Table B holds the same points as the rows below and some others, measured another way and shuffled. Each row below is followed by which row of B it is.
B:
0: -28 51 159 11 -231 -28 59 -13 -74 316 48 -57 -48 0 288 119 -180 -152 -272 171 139 142 -30 75 115 -65 101 0 -196 -16 84
1: 593 228 -132 -145 209 212 330 43 92 -394 20 504 692 102 -321 342 343 554 179 15 -435 130 -4 -147 -41 118 187 -294 207 -599 21
2: -21 -38 124 -18 -265 9 -242 -344 33 95 -98 -339 -423 84 504 -303 -39 -462 34 -174 378 -90 -221 -117 12 50 -132 -28 -298 199 -54
3: 539 221 -29 34 56 115 85 -178 47 -440 -43 435 384 335 18 -129 490 251 386 -251 -220 -184 49 -233 -385 95 -58 -387 26 -306 -34
4: 58 139 67 201 -226 -73 -38 6 -119 91 132 84 126 156 266 -228 5 -19 -29 -107 46 -126 145 3 -123 -71 -66 -121 -141 7 -41
5: -188 24 -89 175 -231 117 -259 -135 26 117 263 -308 -245 265 399 -538 101 -108 -55 -318 234 -195 -138 -93 -172 -264 -284 4 -101 110 -314
6: 110 22 -45 -106 -65 181 -35 -178 112 -29 27 -140 -80 91 168 -57 108 -27 -7 -90 87 51 -252 -129 35 -21 -34 -57 -53 -128 -117
7: 289 167 30 202 -153 -51 110 173 -141 -12 28 290 339 107 54 -184 91 75 136 -47 -22 -82 284 -20 -85 -38 79 -178 -108 -81 34
8: 53 15 248 -256 -88 213 -125 -676 214 45 -67 -149 -521 402 596 136 299 -279 -114 -61 178 59 -565 -211 -367 -10 -163 -176 -192 -118 5
9: 24 56 -414 146 -46 129 99 527 -39 31 333 -137 523 -270 -349 -202 -212 394 -96 -71 -80 78 161 56 526 -154 132 146 181 -188 -302
10: 88 -4 364 -114 -267 -71 97 -157 -68 376 -228 -61 -283 -26 418 249 -182 -456 -205 301 298 247 -109 37 125 60 212 -26 -383 68 282
11: 424 12 115 -287 -25 21 119 -222 74 -151 -347 11 60 -201 57 305 -78 -196 129 122 64 200 -188 -100 342 369 252 -135 -166 -168 201
12: -257 16 -265 -269 91 448 -257 -552 380 -114 434 -468 -246 297 296 19 230 259 -317 -336 -73 8 -765 -191 -116 -143 -377 -8 237 -359 -474
13: 498 178 189 109 -138 -138 212 103 -176 -62 -202 450 374 47 50 24 83 -37 227 85 -41 -7 322 -29 -55 140 223 -267 -207 -91 243
14: 218 155 -41 195 -144 -38 313 543 -203 207 132 284 553 -125 -199 62 -138 258 -108 221 -98 156 389 126 249 -150 305 -21 -41 -171 67
15: -55 21 138 -239 -50 312 -46 -492 224 153 110 -155 -410 398 468 207 287 -67 -284 10 100 159 -566 -157 -323 -186 -144 -88 -85 -231 -86
16: -95 52 -77 94 -140 221 -166 -188 94 63 274 -181 -197 362 340 -372 271 25 -62 -272 129 -121 -218 -148 -300 -287 -266 -59 -39 -48 -299
17: 186 50 136 4 -216 -137 59 42 -118 122 -147 -5 100 -195 155 44 -263 -234 -14 118 152 86 106 51 318 175 199 -45 -240 42 151
18: -139 33 85 83 -267 -39 -129 -120 -54 236 125 -221 -161 60 400 -171 -163 -211 -202 -61 213 -33 -74 36 56 -64 -82 7 -188 100 -68
19: 44 24 -186 -148 7 221 -184 -358 206 -226 137 -280 -49 80 179 -129 109 69 16 -303 2 -63 -403 -166 65 82 -200 -77 75 -182 -275
20: 271 127 -174 279 -157 -40 58 377 -156 -77 72 123 438 -68 -129 -446 -9 133 242 -169 22 -135 378 -24 159 -50 77 -65 -51 1 -119
21: -224 7 -85 75 -233 -26 -163 -2 -37 215 223 -386 -39 -156 245 -190 -362 -114 -261 -91 176 -9 -82 92 361 -13 -58 118 -89 81 -172
22: 467 152 11 -49 38 176 84 -216 90 -313 -75 321 188 336 91 -61 473 152 292 -170 -113 -80 -78 -236 -354 31 -29 -315 -26 -280 -20
23: 18 82 -74 53 -143 -49 62 178 -86 123 145 -78 296 -203 6 40 -301 84 -187 43 -6 88 80 109 391 43 129 32 -26 -89 -37
24: 207 -5 -90 -313 56 217 187 -22 151 -9 -48 -122 126 -227 -120 402 -106 98 -149 173 -21 339 -313 -46 457 122 253 23 34 -332 6
25: -64 -7 384 -98 -315 -104 176 17 -119 614 -112 -106 -255 -132 395 413 -385 -409 -471 478 293 381 -65 171 281 -45 307 84 -369 67 309
26: -232 42 133 -3 -214 132 30 -65 11 465 246 -163 -231 207 387 133 -37 -57 -479 169 144 197 -224 56 -91 -319 -11 60 -136 -85 -44
27: 260 69 -97 -65 -57 -68 230 311 -83 16 -33 39 510 -440 -250 265 -385 138 -83 194 -86 231 143 113 670 223 359 16 -3 -203 95
28: 612 149 -412 -76 221 207 239 273 84 -555 12 279 834 -202 -587 9 173 571 380 -173 -363 34 117 -156 361 205 213 -180 282 -485 -152
29: -108 101 292 313 -459 -335 73 302 -358 575 63 43 70 -107 362 -80 -463 -314 -316 255 250 51 418 264 192 -98 187 37 -379 253 215
30: 249 196 -121 190 -75 8 122 240 -100 -84 189 262 517 67 -89 -155 69 311 73 -98 -165 -73 251 -6 -1 -63 50 -145 51 -203 -87
31: -104 24 -1 -120 -84 237 -98 -317 158 113 190 -227 -246 242 346 14 137 -17 -242 -82 95 63 -401 -99 -125 -153 -154 -30 -41 -157 -175
32: -1 127 -9 194 -202 -78 102 278 -166 247 207 61 299 -65 64 -42 -223 105 -222 86 -5 55 215 138 183 -118 110 8 -70 -54 -7
33: 575 191 -263 154 55 67 21 69 -8 -574 -6 331 600 99 -219 -433 342 325 573 -413 -205 -287 240 -222 -82 161 -43 -303 104 -225 -172
34: 413 110 -215 60 1 42 18 87 -6 -367 -40 94 437 -91 -170 -292 84 160 375 -258 -75 -139 135 -135 190 187 46 -163 34 -149 -127
35: 263 143 -44 20 -35 77 218 195 -40 2 87 242 412 14 -102 126 46 253 -42 87 -145 118 105 3 88 -36 174 -115 21 -273 13
36: 604 213 -28 88 8 -15 117 -26 -50 -431 -135 461 525 124 -75 -162 300 190 462 -207 -192 -179 228 -171 -147 217 64 -356 -26 -223 45
37: 90 -9 -180 -45 -75 131 -226 -251 124 -229 30 -322 -82 -12 167 -358 28 -97 180 -349 150 -139 -236 -178 159 113 -158 -47 -36 -4 -255
38: 446 199 90 228 -137 -33 136 105 -143 -116 -59 457 330 270 94 -265 312 65 311 -101 -39 -154 333 -109 -334 -55 49 -285 -151 -85 75
39: -210 86 181 17 -242 -8 -21 -141 -42 391 219 -122 -136 127 435 155 -161 -95 -451 124 94 107 -153 101 -25 -143 -33 -5 -151 -50 10
40: 302 11 -204 -445 214 369 24 -409 344 -391 -38 -166 73 -27 -67 314 196 210 51 -117 -144 177 -590 -242 213 232 13 -120 172 -466 -162
41: 70 17 -75 -27 -120 72 57 123 -8 120 52 -145 105 -156 17 6 -172 2 -122 56 91 140 -43 17 345 -15 145 57 -67 -90 -49
42: 136 131 267 110 -220 37 149 -19 -91 286 34 272 -55 372 353 23 222 -74 -134 145 95 76 67 -26 -394 -258 53 -166 -233 -71 122
43: 612 186 -254 -166 264 317 277 25 169 -510 35 420 657 127 -386 195 455 601 282 -106 -418 80 -86 -232 -49 81 121 -283 269 -613 -105
44: 437 105 12 243 -248 -323 1 218 -262 -196 -265 141 437 -335 -30 -396 -283 -229 434 -142 131 -202 496 10 406 373 196 -145 -249 194 137
45: 86 37 -34 -95 -61 160 -45 -208 112 -22 62 -125 -63 105 188 -28 88 -12 -48 -96 69 39 -256 -116 15 -19 -51 -64 -45 -150 -119
46: 167 125 -135 87 -84 -16 144 292 -96 17 146 83 483 -181 -150 23 -180 235 -73 32 -110 70 179 78 334 28 168 -23 41 -183 -48
47: 202 100 314 69 -286 -238 102 2 -199 227 -179 145 74 -85 302 104 -250 -317 -66 202 152 69 205 96 140 157 213 -121 -337 93 288
48: -253 -46 -1 16 -260 52 -169 -101 23 310 159 -453 -307 -36 364 -178 -238 -255 -293 -56 303 48 -211 30 223 -121 -71 131 -167 119 -152
49: -55 83 194 197 -356 -248 31 177 -242 389 42 -33 79 -143 289 -61 -403 -249 -232 152 200 51 253 189 257 -4 148 27 -281 168 139
50: 88 14 -169 -132 -14 162 -84 -179 135 -148 71 -240 50 -64 66 -47 -23 53 -6 -171 23 23 -273 -104 239 103 -40 -26 40 -163 -188
51: -130 16 170 -95 -226 -22 2 -139 -21 353 55 -222 -169 -72 357 233 -305 -221 -392 185 170 198 -196 105 250 13 87 51 -192 -13 72
52: 93 -17 13 -442 95 367 43 -476 322 -30 1 -210 -239 130 201 444 174 35 -233 73 -10 293 -678 -175 31 30 6 -60 36 -388 -75
53: 463 166 41 5 0 123 218 29 -4 -142 -64 398 310 230 -26 39 352 185 191 9 -127 41 81 -143 -218 -31 123 -252 -45 -284 61
54: -249 -16 -19 -122 -131 215 24 -48 97 380 261 -324 -185 28 230 206 -138 20 -498 155 125 268 -352 49 181 -232 34 135 -31 -159 -129
55: -263 3 -245 -44 -51 357 -181 -189 207 97 424 -403 -204 258 238 -208 160 183 -283 -249 64 8 -446 -115 -82 -333 -268 72 121 -187 -433
56: 195 -34 -198 -150 -53 -21 -61 -17 43 -204 -128 -326 220 -489 -104 -24 -389 -109 105 -99 92 64 -100 -17 759 398 159 45 -26 -51 -69
57: 314 83 -96 -232 83 159 54 -250 161 -288 -43 8 219 -40 -9 206 82 143 65 -83 -137 82 -276 -137 174 234 54 -158 69 -328 -45
58: 88 125 -77 21 -59 132 -111 -236 90 -137 181 -16 72 239 218 -182 199 123 25 -256 -49 -131 -160 -123 -186 -28 -182 -156 24 -159 -200
59: 189 127 9 19 -96 -5 81 15 -36 -14 44 104 259 -6 75 40 -40 71 -21 3 -53 32 47 -6 102 59 83 -123 -56 -155 12
60: 106 11 198 5 -250 -31 -32 -136 -49 177 -136 -88 -221 53 372 -94 -47 -358 -8 40 281 34 -53 -43 26 18 56 -63 -307 107 90
61: 309 2 -67 -170 -28 69 -77 -257 111 -279 -195 -160 22 -139 83 -77 -27 -160 236 -166 103 -25 -202 -158 284 315 30 -109 -87 -73 -44
62: 268 21 -95 -406 171 372 106 -344 313 -207 -17 -83 12 78 -11 386 241 190 -59 12 -117 262 -546 -207 86 86 58 -102 110 -463 -90
63: 361 208 -133 158 -21 9 273 399 -133 -82 141 391 704 -48 -274 23 28 420 64 46 -257 44 345 35 137 -24 217 -146 86 -303 -4
64: 426 117 -234 80 3 -13 21 131 -37 -409 -41 113 547 -189 -217 -262 -14 190 379 -256 -121 -146 196 -97 299 260 78 -162 57 -147 -109
65: 317 -36 145 -264 -91 43 -143 -537 141 -219 -377 -209 -308 -29 351 -11 32 -457 248 -134 263 1 -354 -218 133 369 15 -157 -262 26 79
66: -110 67 96 140 -266 -16 -182 -204 -45 172 152 -157 -202 217 468 -293 -9 -197 -116 -166 205 -132 -69 -28 -156 -111 -183 -60 -185 108 -103
67: 194 79 -88 110 -116 50 89 208 -62 25 55 52 242 -8 -27 -183 23 77 68 -37 42 8 140 -28 124 -85 91 -51 -62 -78 -66
68: 347 94 -77 150 -132 -50 117 291 -136 -80 -75 143 382 -147 -120 -230 -49 28 237 -47 40 -30 301 -26 253 64 182 -76 -108 -27 13
69: 139 53 66 29 -157 68 -42 -120 7 45 -26 -42 -100 145 257 -190 105 -148 61 -86 167 -31 -69 -103 -74 -49 -23 -90 -171 0 -40
70: 360 105 -160 -3 16 119 78 54 40 -250 3 114 340 4 -117 -129 154 188 226 -153 -88 -28 28 -130 93 71 59 -141 34 -221 -100
71: 177 -54 -42 -191 -91 53 -187 -365 130 -211 -205 -355 -173 -173 221 -149 -108 -312 186 -211 221 -33 -303 -154 330 324 -30 -52 -146 30 -76

-80 26 -39 -146 -42 -118 91 87 -175 53 -32 -55 110 -86 -316 -196 -44 -19 69 -61 -7 45 -61 126 194 116 -233 131 120 -125 -48
61
85 -49 -66 -144 -119 122 137 26 -34 239 -69 -6 40 -31 -8 -41 108 102 10 10 128 1 -105 -80 -197 -37 112 -95 134 16 89
41
-58 -30 11 260 162 -49 71 -110 -102 -7 -158 -55 -215 -242 -102 -122 -185 -311 -117 58 470 172 630 -90 -295 -340 -73 267 49 95 91
8
77 74 -60 -110 -72 39 28 15 -142 87 40 -48 14 20 172 -78 349 195 3 43 1 -110 -401 89 -67 134 131 -73 -29 32 -26
32
11 -11 -48 -84 99 -127 308 -146 -370 169 -73 154 193 -203 -288 -211 67 422 76 -87 -289 100 -251 131 24 280 -100 162 81 -256 54
44
0 77 -10 -80 -11 5 80 -14 -151 110 -3 -42 31 -121 34 -129 159 127 11 -11 48 -47 -141 99 -76 136 -6 43 38 -40 -2
67
8 -106 -141 -409 -261 -36 149 208 -88 185 -1 -63 227 141 -354 -105 136 169 132 -82 -168 -3 -468 109 256 193 -83 -116 182 -134 -80
56
-134 108 -13 -83 -38 -54 -55 94 -64 -65 73 -257 -91 -83 120 -116 228 -90 -18 -9 217 -104 -22 256 8 136 -44 60 -36 19 -165
31
82 223 54 346 208 -39 -107 -147 -286 -58 -70 88 -156 -176 164 -199 10 -168 -90 165 263 14 138 -96 -134 -212 -66 262 -93 144 110
42
-238 -119 -24 -267 -14 8 369 -62 -3 198 -20 -237 30 -357 -79 -60 151 309 6 -232 105 35 240 337 -327 366 39 35 141 -257 -107
37
-52 60 -68 -195 -249 -66 -200 360 6 -40 7 -192 43 190 -304 -155 -108 -475 62 41 238 -43 -89 4 428 -157 -305 25 146 93 -99
40
60 44 -23 22 -9 85 34 -45 -76 94 -21 -67 -103 -81 228 -51 238 51 -57 71 236 -52 -43 0 -279 -45 167 -22 -18 100 34
39
215 130 -76 -22 -116 20 -139 95 -210 43 7 84 43 205 71 -123 232 -16 26 179 -10 -83 -564 -108 166 -103 35 -57 -29 150 43
14
-133 -161 -37 2 147 -57 395 -223 -135 153 -113 -65 -66 -361 -124 -76 69 275 -61 -123 137 167 374 174 -446 111 91 155 76 -168 15
2
-22 -180 -52 87 108 -8 289 -173 -101 136 -159 -8 -121 -229 -101 -47 11 81 -86 -17 250 188 379 -29 -427 -147 124 121 74 -11 96
69
20 173 -31 -24 -173 -61 -322 316 -51 -117 19 -133 -45 199 -145 -178 -82 -569 18 145 310 -75 -87 -74 405 -273 -285 75 52 211 -63
52
103 40 -35 -185 -142 149 69 48 -48 245 -20 -5 83 -27 84 -52 177 148 32 10 78 -87 -261 -44 -140 65 100 -119 115 16 75
46
38 202 22 -8 -111 26 -231 226 -49 20 -31 -60 4 32 -106 -188 -186 -471 21 101 323 -63 58 -141 231 -229 -289 96 131 145 47
43
146 238 20 262 162 -116 -102 -72 -409 -32 -94 231 24 -83 -141 -287 -135 -152 -1 160 24 54 -100 -161 186 -184 -255 300 -5 65 149
13
-164 -292 -87 -213 -85 70 363 -24 145 222 -101 -258 -97 -223 -106 50 90 115 -55 -157 343 119 445 143 -488 27 179 -50 172 -90 -42
19
113 118 -39 -49 -79 46 -64 69 -137 90 0 3 30 41 75 -122 154 -9 10 85 84 -78 -289 -46 30 -26 4 -13 27 81 38
51
191 -124 -75 61 -62 136 95 -24 -24 210 -173 87 -79 22 -33 -8 -35 -106 -59 119 327 116 133 -307 -317 -399 156 -43 128 174 207
35
-338 -45 -68 -201 58 -191 239 -69 -125 -114 149 -405 -107 -243 151 -85 551 390 -37 -186 -9 -71 -72 669 -160 571 120 71 -143 -217 -370
5
135 119 -17 -4 18 -5 29 -20 -267 127 -68 152 108 -52 -106 -186 3 72 44 66 -38 8 -248 -91 74 -14 -106 95 76 -19 116
17
360 140 -14 202 2 130 -106 -35 -229 178 -152 306 10 80 34 -135 -77 -148 -16 253 165 27 -204 -450 -68 -426 18 34 75 231 322
25
-37 -250 -73 -124 -7 49 398 -108 -22 283 -161 -24 7 -230 -226 -24 -23 198 -17 -113 165 180 315 -7 -408 -21 109 22 195 -122 98
34
31 -86 -30 301 244 -84 224 -272 -251 60 -191 108 -170 -261 -108 -126 -72 8 -117 65 244 233 429 -107 -385 -262 51 266 7 27 158
38
51 -293 -135 -432 -288 284 362 31 212 434 -58 -159 46 -24 120 158 366 407 10 -110 168 -28 -135 19 -550 122 449 -373 200 -47 41
9
-128 2 -23 -208 -25 -82 193 43 -143 127 -25 -86 130 -196 -280 -179 -12 120 75 -139 -21 32 8 197 67 245 -197 125 144 -211 -60
71
